Below is a small trained network, with its code and all its weights. Each question gives an input and a class and asks what happens when units are switched off, that is, made to give their printed mean instead of their output.

import numpy as np


def w(rows, s, z=0):
    codes = np.array(rows[::2]) - 128.0
    scale = np.full(codes.shape[1], s)
    scale[-1] = z or s
    return codes * scale


def norm(h):
    return h / np.sqrt((h * h).mean(-1, keepdims=True) + 1e-5)


def f(y):
    return y / 2 * (1 + np.tanh(0.7978845608 * (y + 0.044715 * y**3)))


def log_softmax(a):
    a = a - a.max(-1, keepdims=True)
    return a - np.log(np.exp(a).sum(-1, keepdims=True))


def net(x, mask):
    res = np.array(x, float).reshape(1, 5) / 4 @ E
    u = 0
    for l in range(4):
        y = f(norm(res) @ A[l][:, :-1].T + A[l][:, -1])
        res = res + np.where(mask[u : u + 3], y, B[l][:, -1]) @ B[l][:, :-1]
        u += 3
    return log_softmax(norm(res)[-1] @ U[:, :-1].T + U[:, -1])


A, B = {}, {}
E = w([
[151,106,197,69,102,71,173,111,117,151],'x0',
[150,9,84,121,115,133,84,160,164,230],'x1',
[194,130,31,143,143,180,231,147,104,144],'x2',
[135,167,93,169,244,38,224,153,65,201],'x3',
[108,90,31,113,109,144,56,87,45,156],'x4',
],0.011)
A[0] = w([
[107,197,94,94,156,131,132,137,66,99,11],'0.n1',
[148,235,189,162,106,212,165,111,133,2,12],'0.n2',
[155,62,143,144,65,239,79,142,96,73,83],'0.n3',
],0.0077,0.0012)
B[0] = w([
[137,128,84,186,132,88,145,138,172,161,168],'0.n1',
[69,181,9,108,205,125,189,120,175,117,253],'0.n2',
[174,115,136,68,113,221,101,124,120,96,213],'0.n3',
],0.013,0.0069)
A[1] = w([
[153,94,115,117,169,141,225,149,169,167,112],'1.n1',
[138,66,254,146,115,159,81,187,166,122,9],'1.n2',
[54,164,171,101,139,113,164,135,151,164,15],'1.n3',
],0.0083,0.0012)
B[1] = w([
[216,101,151,152,16,45,106,136,120,190,253],'1.n1',
[2,106,151,236,106,65,198,117,148,119,207],'1.n2',
[220,170,167,114,84,55,224,157,66,61,184],'1.n3',
],0.0098,0.0053)
A[2] = w([
[145,113,222,96,14,137,112,86,109,94,2],'2.n1',
[192,111,68,98,137,140,141,111,9,157,71],'2.n2',
[108,91,73,114,55,200,100,103,186,113,244],'2.n3',
],0.012,0.0038)
B[2] = w([
[177,117,191,100,81,95,158,145,20,118,178],'2.n1',
[9,187,35,79,225,156,169,36,129,162,183],'2.n2',
[102,84,140,54,17,110,70,142,152,229,245],'2.n3',
],0.011)
A[3] = w([
[109,155,95,114,71,255,113,159,155,100,5],'3.n1',
[47,55,70,149,186,74,177,83,26,251,191],'3.n2',
[239,53,168,157,71,106,228,93,91,169,166],'3.n3',
],0.0085,0.0031)
B[3] = w([
[124,87,113,78,146,140,198,118,53,154,158],'3.n1',
[145,192,137,159,140,152,165,136,157,5,244],'3.n2',
[119,147,154,100,151,127,127,217,58,151,198],'3.n3',
],0.014,0.011)
U = w([
[133,222,93,237,230,103,180,122,130,79,196],'0',
[159,67,218,151,68,115,92,174,72,197,253],'1',
[89,138,39,84,108,250,120,100,132,133,16],'2',
[118,78,154,255,149,163,33,107,178,119,18],'3',
],0.014,0.0061)

Each question gives the input, the list of numbers given to net, and the class t.
The units are the neurons (one row each of A and B). Each row of codes is followed by its name. A weight is (code - 128) times the scale printed after its matrix; where a second scale follows, it is the last column's (A, B and U).
mask holds one flag per neuron, layer by layer. A switched-off neuron (its flag False) gives its mean, the last column of its row in B, instead of its output. The means were averaged over made-up inputs and are rounded, as every weight is.
A unit's drop is (log p(t) with every unit on - log p(t) with that unit switched off) / (log p(t) with every unit on - log p(t) with every unit switched off).
The circuit of an input: a set's keep is (log p(t) with only the set's units on - log p(t) with every unit switched off) / (log p(t) with every unit on - log p(t) with every unit switched off). Starting from all 12 units, units are removed one at a time, each time the one whose removal leaves the highest keep (on an exact tie, the one counted first), for as long as the keep stays at least 0.8.
circuit, biggest first: the units of the circuit, biggest drop first
most important unit: the unit with the biggest drop
k most important neurons: the k neurons with the biggest drops, biggest first
k most important neurons of layer l: the k neurons of layer l with the biggest drops, biggest first
drop of u: that unit's drop, to one decimal
input [-3,5,-5,-2,4], class 1: most important neuron of layer 0 => 0.n2
input [3,1,2,-6,5], class 1: 2 most important neurons => 0.n2; 2.n1
input [0,2,1,-6,7], class 1: 3 most important neurons => 0.n2; 2.n3; 2.n1
input [5,-6,-6,-5,-1], class 0: 2 most important neurons of layer 1 => 1.n3; 1.n1
input [-5,1,1,-1,-2], class 1: 4 most important neurons => 2.n3; 3.n2; 2.n2; 1.n3
input [4,-3,6,-1,4], class 0: 3 most important neurons => 3.n2; 0.n3; 0.n1
input [1,5,-3,2,3], class 0: 2 most important neurons => 3.n2; 0.n3
input [4,2,4,4,-5], class 1: 3 most important neurons => 1.n1; 0.n2; 3.n3
input [7,8,7,3,8], class 0: 3 most important neurons => 3.n2; 0.n3; 2.n3
input [0,0,-8,-1,-6], class 0: 3 most important neurons => 2.n3; 1.n1; 1.n2
input [-8,1,-8,-4,-2], class 1: 2 most important neurons of layer 2 => 2.n3; 2.n2
input [-2,1,-3,0,1], class 3: 2 most important neurons of layer 3 => 3.n3; 3.n1
input [8,-7,-4,-7,-4], class 0: 2 most important neurons of layer 1 => 1.n3; 1.n1
input [-3,5,-2,7,8], class 0: circuit, biggest first => 3.n2
input [-5,7,-7,7,8], class 0: drop of 3.n2 => 0.2
input [1,-1,-1,-8,-8], class 2: drop of 0.n2 => 4.7
input [5,7,-1,5,0], class 0: drop of 3.n2 => 0.4
input [-6,3,-5,1,3], class 1: 2 most important neurons of layer 2 => 2.n2; 2.n3
input [-7,5,0,-5,2], class 1: 2 most important neurons => 0.n2; 2.n3
input [-1,3,0,-1,-2], class 1: most important unit => 0.n3
